Where the symbols take the points:
q179 $ q588
q179 @ q10
q179 % q148
q179 § q65
q179 + q408
q179 ^ q974
q703 $ q148
q703 @ q784
q703 § q338
q703 + q862
q167 $ q24
q167 @ q586
q167 § q558
q167 + q370
q167 ^ q224
q148 $ q338
q148 @ q782
q148 § q703
q148 + q174
q509 $ q205
q509 @ q501
q509 § q98
q509 + q529
q807 $ q659
q807 % q216
q807 § q366
q807 + q532
q807 ^ q628
q586 $ q628
q586 @ q366
q586 % q509
q586 § q354
q586 + q615
q586 ^ q167
q174 $ q224
q174 @ q558
q174 § q862
q174 + q148
q205 $ q98
q205 @ q216
q205 § q509
q205 + q636
q628 $ q354
q628 @ q807
q628 % q205
q628 § q586
q628 + q322
q628 ^ q24
q782 $ q370
q782 @ q243
q782 § q784
q782 + q558
q782 ^ q148
q974 $ q621
q974 @ q179
q974 § q916
q974 + q501
q974 ^ q529
q742 $ q10
q742 % q784
q742 § q739
q742 + q21
q742 ^ q65
q370 $ q784
q370 @ q615
q370 § q782
q370 + q167
q370 ^ q338
q98 $ q509
q98 @ q860
q98 § q205
q98 + q67
q243 $ q615
q243 @ q624
q243 % q67
q243 § q322
q243 + q354
q243 ^ q782
q916 $ q974
q916 @ q65
q916 § q621
q916 + q860
q916 ^ q67
q24 $ q558
q24 @ q628
q24 § q167
q24 + q784
q24 ^ q862
q67 $ q529
q67 @ q916
q67 § q636
q67 + q98
q556 $ q21
q556 % q167
q556 § q988
q556 + q739
q556 ^ q899
q529 $ q636
q529 @ q974
q529 § q67
q529 + q509
q216 $ q860
q216 @ q899
q216 § q501
q216 + q621
q216 ^ q205
q860 $ q501
q860 @ q79
q860 § q216
q860 + q916
q860 ^ q98
q408 $ q899
q408 @ q988
q408 % q174
q408 § q79
q408 + q179
q408 ^ q501
q10 $ q739
q10 % q782
q10 § q742
q10 + q988
q10 ^ q179
q588 $ q65
q588 @ q739
q588 % q338
q588 § q179
q588 + q899
q588 ^ q621
q525 $ q532
q525 % q974
q525 § q624
q525 + q366
q525 ^ q615
q354 $ q586
q354 @ q659
q354 % q98
q354 § q628
q354 + q243
q354 ^ q558
q988 $ q556
q988 % q558
q988 § q21
q988 + q10
q988 ^ q408
q501 $ q216
q501 @ q408
q501 § q860
q501 + q974
q501 ^ q509
q739 $ q742
q739 % q370
q739 § q10
q739 + q556
q739 ^ q588
q784 $ q782
q784 @ q322
q784 § q370
q784 + q24
q784 ^ q703
q624 $ q525
q624 % q916
q624 § q532
q624 + q659
q624 ^ q243
q366 $ q807
q366 % q501
q366 § q659
q366 + q525
q366 ^ q586
q899 $ q79
q899 @ q556
q899 % q224
q899 § q408
q899 + q588
q899 ^ q216
q65 $ q179
q65 @ q742
q65 % q703
q65 § q588
q65 + q79
q65 ^ q916
q79 $ q408
q79 @ q21
q79 % q862
q79 § q899
q79 + q65
q79 ^ q860
q532 $ q624
q532 % q621
q532 § q525
q532 + q807
q532 ^ q322
q322 $ q243
q322 @ q532
q322 % q636
q322 § q615
q322 + q628
q322 ^ q784
q636 $ q67
q636 @ q621
q636 § q529
q636 + q205
q659 $ q366
q659 % q860
q659 § q807
q659 + q624
q659 ^ q354
q338 $ q703
q338 @ q370
q338 § q148
q338 + q224
q862 $ q174
q862 @ q24
q862 § q224
q862 + q703
q558 $ q167
q558 @ q354
q558 § q24
q558 + q782
q558 ^ q174
q224 $ q862
q224 @ q167
q224 § q174
q224 + q338
q21 $ q988
q21 % q24
q21 § q556
q21 + q742
q21 ^ q79
q621 $ q916
q621 @ q588
q621 § q974
q621 + q216
q621 ^ q636
q615 $ q322
q615 @ q525
q615 % q529
q615 § q243
q615 + q586
q615 ^ q370

In the rows, zero is written as 47.

The rows follow the links: the fewer symbols apart two points are, the more alike their rows tend to be.

Each row is also shifted at random along 4 hidden directions that mean nothing.

Known rows, each with its point:
 52   41   43   44   45   31   58   50   41   45   42   37   36   55   50   44   27   52   52   45   51   62   50   42   49   42   34   57   40   63   37   30   58   53   71   42   46   37   43   46   59   39   43   46   48   42   47   31   47   52   40   46   39   59   52   56   36   50   44   42   44
point: q205
 51   51   43   51   42   42   51   52   47   42   44   49   35   52   53   45   51   55   28   42   30   43   43   52   40   45   47   40   44   56   45   48   56   54   59   60   52   53   55   39   52   39   43   46   54   45   50   45   56   53   63   54   43   48   68   47   55   51   37   42   47
point: q586
 52   46   59   38   49   52   52   54   36   54   39   43   47   48   45   43   37   56   48   51   47   59   62   45   43   54   47   49   48   45   38   33   55   57   51   30   42   39   44   44   51   51   51   46   46   51   43   38   42   55   41   50   43   52   47   45   41   50   55   54   50
point: q509
 41   52   63   40   54   59   43   51   46   52   50   49   42   51   52   45   48   52   56   58   46   53   61   39   53   48   50   59   55   39   46   40   36   51   41   40   46   44   38   48   53   56   43   53   36   54   47   50   42   38   46   46   52   49   41   46   37   42   51   47   41
point: q974
 37   49   47   39   44   49   46   58   49   51   51   44   55   63   57   41   47   27   50   44   64   54   55   38   58   42   21   60   49   53   42   39   44   37   24   38   48   54   28   54   60   38   47   52   38   36   60   44   36   42   33   46   54   54   52   43   48   29   53   55   52
point: q179
 42   45   59   39   43   57   53   44   46   47   44   49   59   43   49   52   35   41   43   52   59   47   50   47   55   60   45   30   41   33   24   51   33   51   42   33   39   53   44   50   34   47   66   39   37   41   45   39   39   54   33   58   47   48   46   42   49   60   52   64   55
point: q408
 49   44   42   56   42   50   46   42   54   48   50   53   62   35   43   50   56   45   40   42   52   30   37   58   39   48   48   30   42   44   49   57   52   48   39   54   49   57   59   48   28   44   53   40   53   44   49   53   50   55   52   49   49   49   53   42   61   51   47   52   62
point: q366
 56   45   43   50   47   44   42   40   37   45   40   45   63   40   34   52   39   44   57   35   52   43   34   55   33   50   52   43   45   54   50   43   54   42   42   53   52   57   64   45   22   40   60   37   46   49   41   48   44   54   49   44   49   48   41   51   47   50   44   56   50
point: q558
 49   57   59   45   52   58   42   59   30   55   38   55   56   43   37   49   53   50   48   40   36   43   49   50   29   57   67   34   54   46   52   48   55   56   41   43   52   43   60   37   37   57   55   45   47   56   42   58   46   48   53   56   45   39   45   46   52   53   46   60   40
point: q24
 56   40   47   48   46   41   51   41   47   48   38   32   45   52   48   40   41   54   38   56   55   55   55   48   39   49   38   50   38   51   44   36   56   55   53   46   34   52   44   42   48   44   44   44   49   45   50   35   44   58   42   44   40   63   54   48   43   54   59   47   54
point: q98
 38   57   54   40   47   52   40   36   43   42   51   55   34   43   50   56   57   56   40   45   34   41   44   40   56   51   53   50   51   36   48   56   32   39   46   51   60   51   46   48   46   38   55   41   37   62   40   56   43   43   55   57   60   32   48   46   53   47   44   45   52
point: q322
 52   48   36   54   47   48   49   54   42   49   59   54   53   38   44   56   51   46   59   32   42   39   42   53   37   41   54   40   50   52   45   50   59   51   46   48   51   41   66   46   37   53   49   50   57   51   47   60   52   50   52   44   45   40   55   43   56   47   31   53   57
point: q659
 39   42   46   49   41   35   48   18   65   32   55   40   31   49   62   52   43   58   31   68   56   45   43   46   67   41   31   55   37   40   37   43   28   45   54   57   38   70   34   48   43   28   51   38   31   46   55   34   46   51   46   47   60   58   49   50   46   47   53   35   60
point: q65
 49   43   45   49   55   52   46   45   53   45   54   46   47   49   51   47   41   51   66   53   51   53   52   46   52   41   49   63   55   49   44   41   37   47   48   47   48   40   46   53   51   55   40   58   39   59   48   52   46   39   45   37   50   49   35   53   34   45   41   42   39
point: q621
 49   49   47   50   48   42   41   38   46   42   46   53   45   43   37   50   48   45   56   45   46   47   33   46   52   51   60   50   51   45   60   56   35   36   54   56   54   42   49   52   43   46   52   45   42   49   40   51   52   39   51   44   52   36   34   59   45   51   40   42   30
point: q782
 57   50   45   52   47   48   48   46   41   49   37   40   39   47   38   40   49   65   36   45   32   50   46   51   28   49   54   45   49   55   61   43   65   57   57   55   49   49   55   37   47   48   41   44   60   57   40   48   53   53   61   49   43   51   55   49   50   53   50   43   43
point: q224
 42   54   54   39   48   36   40   41   40   44   35   44   40   54   35   44   48   39   39   47   49   55   41   36   58   59   43   50   41   39   65   55   43   31   51   48   50   45   30   52   58   34   54   37   40   34   40   40   46   43   40   55   50   36   42   58   44   46   64   48   39
point: q703
 47   49   38   55   50   53   42   58   54   51   56   61   64   36   31   48   55   27   61   43   52   33   36   50   51   59   66   29   50   35   56   73   35   32   38   48   50   34   51   58   47   65   53   54   60   38   43   63   54   31   38   48   43   29   31   47   51   49   47   51   33
point: q624

Start, symbols taken left to right, then the point you end at.
Answers are names.
 54   45   39   53   46   59   51   45   38   43   49   55   59   30   35   57   44   46   52   36   46   36   34   57   40   55   72   28   47   41   40   64   44   49   48   50   52   46   69   46   27   59   60   41   54   56   39   56   48   53   53   49   40   35   41   49   53   67   37   56   39
^ § § + => q370
 48   51   38   48   47   54   43   51   40   44   60   56   40   47   45   47   60   55   57   30   34   40   41   46   42   40   63   60   62   59   51   55   43   43   44   56   61   43   62   53   49   53   37   63   50   67   43   65   49   38   61   36   49   35   46   51   48   41   29   36   37
$ @ + + => q525
 46   47   49   48   55   53   46   49   56   45   47   37   35   48   47   39   49   62   42   64   46   53   56   44   49   51   52   56   47   39   55   49   42   54   57   46   39   41   39   45   63   58   35   57   50   54   44   44   54   43   47   41   43   53   44   53   40   51   60   35   36
@ $ + @ => q408
 43   58   55   36   46   42   36   33   41   44   45   50   32   55   50   53   59   59   44   41   36   50   47   40   47   40   42   69   55   52   60   34   50   38   40   55   64   59   46   43   37   26   47   40   29   62   46   49   39   47   62   48   66   45   51   49   47   32   50   45   57
+ ^ @ @ => q628
 49   53   49   48   49   41   34   33   51   42   46   43   34   51   49   44   61   57   37   50   38   44   39   49   43   42   49   59   50   51   64   43   49   43   48   68   55   61   45   38   44   35   39   42   40   56   49   50   51   46   64   42   56   50   51   53   49   41   50   40   44
@ $ ^ => q784
 41   49   43   54   44   41   37   27   59   38   46   47   45   44   41   49   56   39   27   54   58   39   31   47   62   57   50   35   39   35   58   66   30   30   45   64   46   64   43   52   39   35   57   34   41   37   46   43   46   45   46   52   52   38   42   50   53   56   57   46   44
+ % § § => q205
 44   49   39   55   49   57   39   43   60   49   57   53   55   35   43   48   67   46   43   47   47   33   40   52   48   49   58   37   49   37   64   67   43   41   37   58   48   52   55   52   42   56   44   50   56   47   49   61   53   38   52   47   47   41   45   40   56   46   52   47   48
$ ^ + => q628
 54   49   38   48   49   45   38   38   38   50   47   41   46   54   40   43   50   51   54   34   41   46   45   42   35   42   45   73   56   62   67   36   60   35   40   55   54   50   54   49   49   37   37   48   47   62   39   49   44   46   54   30   52   47   46   55   43   32   48   38   44
$ + $ @ + => q784
 52   43   50   42   46   22   65   52   44   39   45   46   19   58   64   50   25   57   51   52   29   68   55   41   55   33   40   56   39   62   23   35   51   61   96   46   49   29   46   42   69   41   44   51   44   41   51   33   61   51   47   53   39   56   62   59   38   54   27   38   37
@ % + => q338
 52   56   52   51   47   40   49   58   47   46   35   52   39   50   41   41   46   51   32   52   29   54   38   53   40   56   62   25   41   43   55   60   48   60   77   56   47   37   52   35   58   53   48   44   57   35   46   43   66   48   53   59   34   42   58   55   51   68   43   47   27
$ § $ § § => q558
 57   50   40   43   45   26   55   45   33   40   34   45   26   52   44   46   33   53   43   38   31   62   41   43   45   48   46   50   40   59   49   44   57   47   79   53   53   34   48   42   60   35   47   41   50   43   39   35   56   55   50   47   36   46   56   60   42   54   40   39   40
@ § ^ + $ => q148
 45   52   49   40   36   37   44   32   36   41   39   50   49   48   50   54   45   42   34   35   51   44   40   44   47   47   30   44   36   54   39   36   54   42   36   51   59   68   49   44   25   18   63   29   38   45   51   38   37   60   48   58   59   46   60   45   56   41   48   60   71
@ $ $ + § => q624
 44   46   57   43   54   63   42   51   44   57   46   41   55   45   41   43   50   53   57   57   52   51   59   42   42   55   52   57   55   38   54   43   41   49   30   34   42   46   40   51   54   61   42   54   46   61   43   50   36   43   42   41   47   45   31   43   41   44   63   50   40
§ $ @ + ^ => q509
 50   52   54   37   45   43   48   45   32   50   29   45   48   50   35   45   43   43   40   41   45   56   47   44   41   58   44   44   42   46   54   41   60   44   49   43   47   44   45   43   46   37   55   36   48   40   40   42   43   55   45   57   44   43   53   53   45   49   57   55   49
§ $ @ + => q784
 52   42   39   53   52   52   46   65   41   57   49   38   55   58   48   39   43   42   65   45   55   55   60   44   39   40   41   67   56   61   58   39   58   43   38   38   45   35   41   55   69   60   28   65   53   52   50   48   44   38   39   29   35   52   38   52   34   36   50   39   37
$ @ $ ^ => q529
 43   52   50   42   48   47   50   62   40   52   52   58   47   46   53   55   58   50   49   31   31   44   52   49   39   42   48   39   52   49   45   46   61   54   49   45   61   41   55   41   46   47   45   51   55   51   45   58   49   50   56   58   50   38   61   38   57   41   33   51   54
+ $ § § ^ => q615
 50   50   43   52   44   43   37   36   49   48   38   35   49   56   38   38   53   46   37   46   51   47   39   43   40   51   40   59   46   51   72   43   54   33   37   58   48   61   44   51   49   37   42   43   46   44   47   43   45   47   50   40   51   52   44   50   47   38   65   41   49
+ $ $ => q174
